Below is a small trained network, with its code and all its weights. Each question gives an input and a class and asks what happens when units are switched off, that is, made to give their printed mean instead of their output.

import numpy as np


def w(rows, s, z=0):
    codes = np.array(rows[::2]) - 128.0
    scale = np.full(codes.shape[1], s)
    scale[-1] = z or s
    return codes * scale


def f(y):
    return np.maximum(y, 0)


def log_softmax(a):
    a = a - a.max(-1, keepdims=True)
    return a - np.log(np.exp(a).sum(-1, keepdims=True))


def net(x, mask):
    res = np.array(x, float).reshape(1, 6) / 4 @ E
    y = f(res @ A[0][:, :-1].T + A[0][:, -1])
    res = res + np.where(mask, y, B[0][:, -1]) @ B[0][:, :-1]
    return log_softmax(res[-1] @ U[:, :-1].T + U[:, -1])


A, B = {}, {}
E = w([
[202,88,168,119,189,167,117,56,62,59],'x0',
[84,113,32,75,159,220,254,73,201,93],'x1',
[62,199,106,140,186,51,159,50,59,140],'x2',
[78,96,214,50,46,115,140,42,129,147],'x3',
[125,134,126,129,127,129,128,120,132,127],'x4',
[136,134,129,125,128,125,133,121,134,128],'x5',
],0.007)
A[0] = w([
[62,178,100,119,51,101,134,182,211,230,5],'n0',
[74,156,161,87,112,85,145,53,97,162,134],'n1',
[188,76,150,104,190,176,114,65,77,52,21],'n2',
[85,86,204,46,46,110,125,70,108,149,16],'n3',
[202,89,190,124,185,168,117,61,78,71,56],'n4',
[134,171,58,208,200,95,125,151,108,140,151],'n5',
[204,23,171,104,41,217,88,203,209,108,110],'n6',
[96,106,207,42,34,132,153,48,142,169,9],'n7',
[186,142,219,204,90,40,3,178,45,188,33],'n8',
],0.0055,0.0014)
B[0] = w([
[99,48,70,207,63,54,120,135,55,159,197],'n0',
[153,177,186,192,195,168,110,154,91,78,192],'n1',
[100,35,62,167,47,64,131,141,90,181,182],'n2',
[210,142,83,168,205,189,102,212,85,156,198],'n3',
[90,61,35,150,79,43,111,136,70,150,187],'n4',
[166,165,158,179,202,179,95,165,90,111,186],'n5',
[38,212,229,195,184,86,170,69,26,28,220],'n6',
[212,110,106,190,186,195,77,223,94,177,206],'n7',
[129,147,82,71,66,232,254,28,194,209,254],'n8',
],0.0058,0.0079)
U = w([
[133,129,91,90,102,215,222,66,163,160,76],'0',
[198,131,119,150,179,182,52,223,120,133,39],'1',
[96,54,80,142,77,2,100,140,109,139,62],'2',
[117,136,143,120,131,121,112,120,140,116,255],'3',
[71,190,206,144,160,87,138,94,101,72,90],'4',
[137,138,127,105,133,117,111,131,134,119,232],'5',
[131,111,157,18,122,78,51,121,206,103,65],'6',
],0.011,0.0052)

Each question gives the input, the list of numbers given to net, and the class t.
The units are the neurons (one row each of A and B). Each row of codes is followed by its name. A weight is (code - 128) times the scale printed after its matrix; where a second scale follows, it is the last column's (A, B and U).
mask holds one flag per neuron, in row order. A switched-off neuron (its flag False) gives its mean, the last column of its row in B, instead of its output. The means were averaged over made-up inputs and are rounded, as every weight is.
A unit's drop is (log p(t) with every unit on - log p(t) with that unit switched off) / (log p(t) with every unit on - log p(t) with every unit switched off).
The circuit of an input: a set's keep is (log p(t) with only the set's units on - log p(t) with every unit switched off) / (log p(t) with every unit on - log p(t) with every unit switched off). Starting from all 9 units, units are removed one at a time, each time the one whose removal leaves the highest keep (on an exact tie, the one counted first), for as long as the keep stays at least 0.8.
units of the circuit, in order: the units of the circuit, biggest drop first
most important unit: the unit with the biggest drop
k most important neurons: the k neurons with the biggest drops, biggest first
drop when u is switched off: that unit's drop, to one decimal
input [-7,3,-1,1,-2,4], class 2: units of the circuit, in order -> [n0]
input [-6,6,4,8,6,-5], class 1: units of the circuit, in order -> [n7; n8; n3]
input [2,4,-4,-5,5,-6], class 5: units of the circuit, in order -> [n8; n7; n3]
input [6,-3,2,4,1,-1], class 2: 3 most important neurons -> [n4; n2; n5]
input [4,4,-6,-1,-6,3], class 3: 2 most important neurons -> [n8; n6]
input [8,-1,5,2,2,7], class 2: units of the circuit, in order -> [n4; n2]
input [-2,-3,-1,-5,-8,-5], class 3: units of the circuit, in order -> [n7; n3]
input [8,5,-7,2,-5,-7], class 2: 2 most important neurons -> [n2; n4]
input [2,4,7,5,-4,8], class 5: units of the circuit, in order -> [n8; n6]
input [2,6,5,8,5,-7], class 1: 4 most important neurons -> [n7; n8; n3; n1]
input [8,3,-4,-7,5,-5], class 2: units of the circuit, in order -> [n2; n4]
input [6,2,5,8,0,-6], class 1: 2 most important neurons -> [n7; n3]
input [6,5,6,-2,0,-3], class 2: 4 most important neurons -> [n8; n2; n4; n6]
input [-8,0,-4,-4,0,2], class 2: most important unit -> n0
input [1,6,6,5,6,8], class 5: units of the circuit, in order -> [n8; n7]
input [8,1,-7,-1,3,-4], class 2: units of the circuit, in order -> [n2; n4]
input [6,-2,6,7,-5,1], class 1: 2 most important neurons -> [n3; n7]
input [2,4,3,7,-1,7], class 1: 2 most important neurons -> [n7; n8]
input [7,-5,-3,-6,3,0], class 2: units of the circuit, in order -> [n4; n2]
input [-5,-6,-4,5,6,-2], class 0: units of the circuit, in order -> [n8]
input [-1,-6,5,5,1,-5], class 0: 2 most important neurons -> [n8; n6]
input [6,0,-8,5,6,4], class 4: 2 most important neurons -> [n6; n0]
input [8,-6,-6,5,1,7], class 2: 2 most important neurons -> [n4; n2]
input [6,5,-6,6,7,4], class 3: 2 most important neurons -> [n8; n6]
input [7,-8,-6,-7,5,8], class 0: drop when n8 is switched off -> 0.8
input [-4,6,-4,-4,2,-8], class 5: drop when n7 is switched off -> 0.0
input [5,6,8,8,1,1], class 1: most important unit -> n7
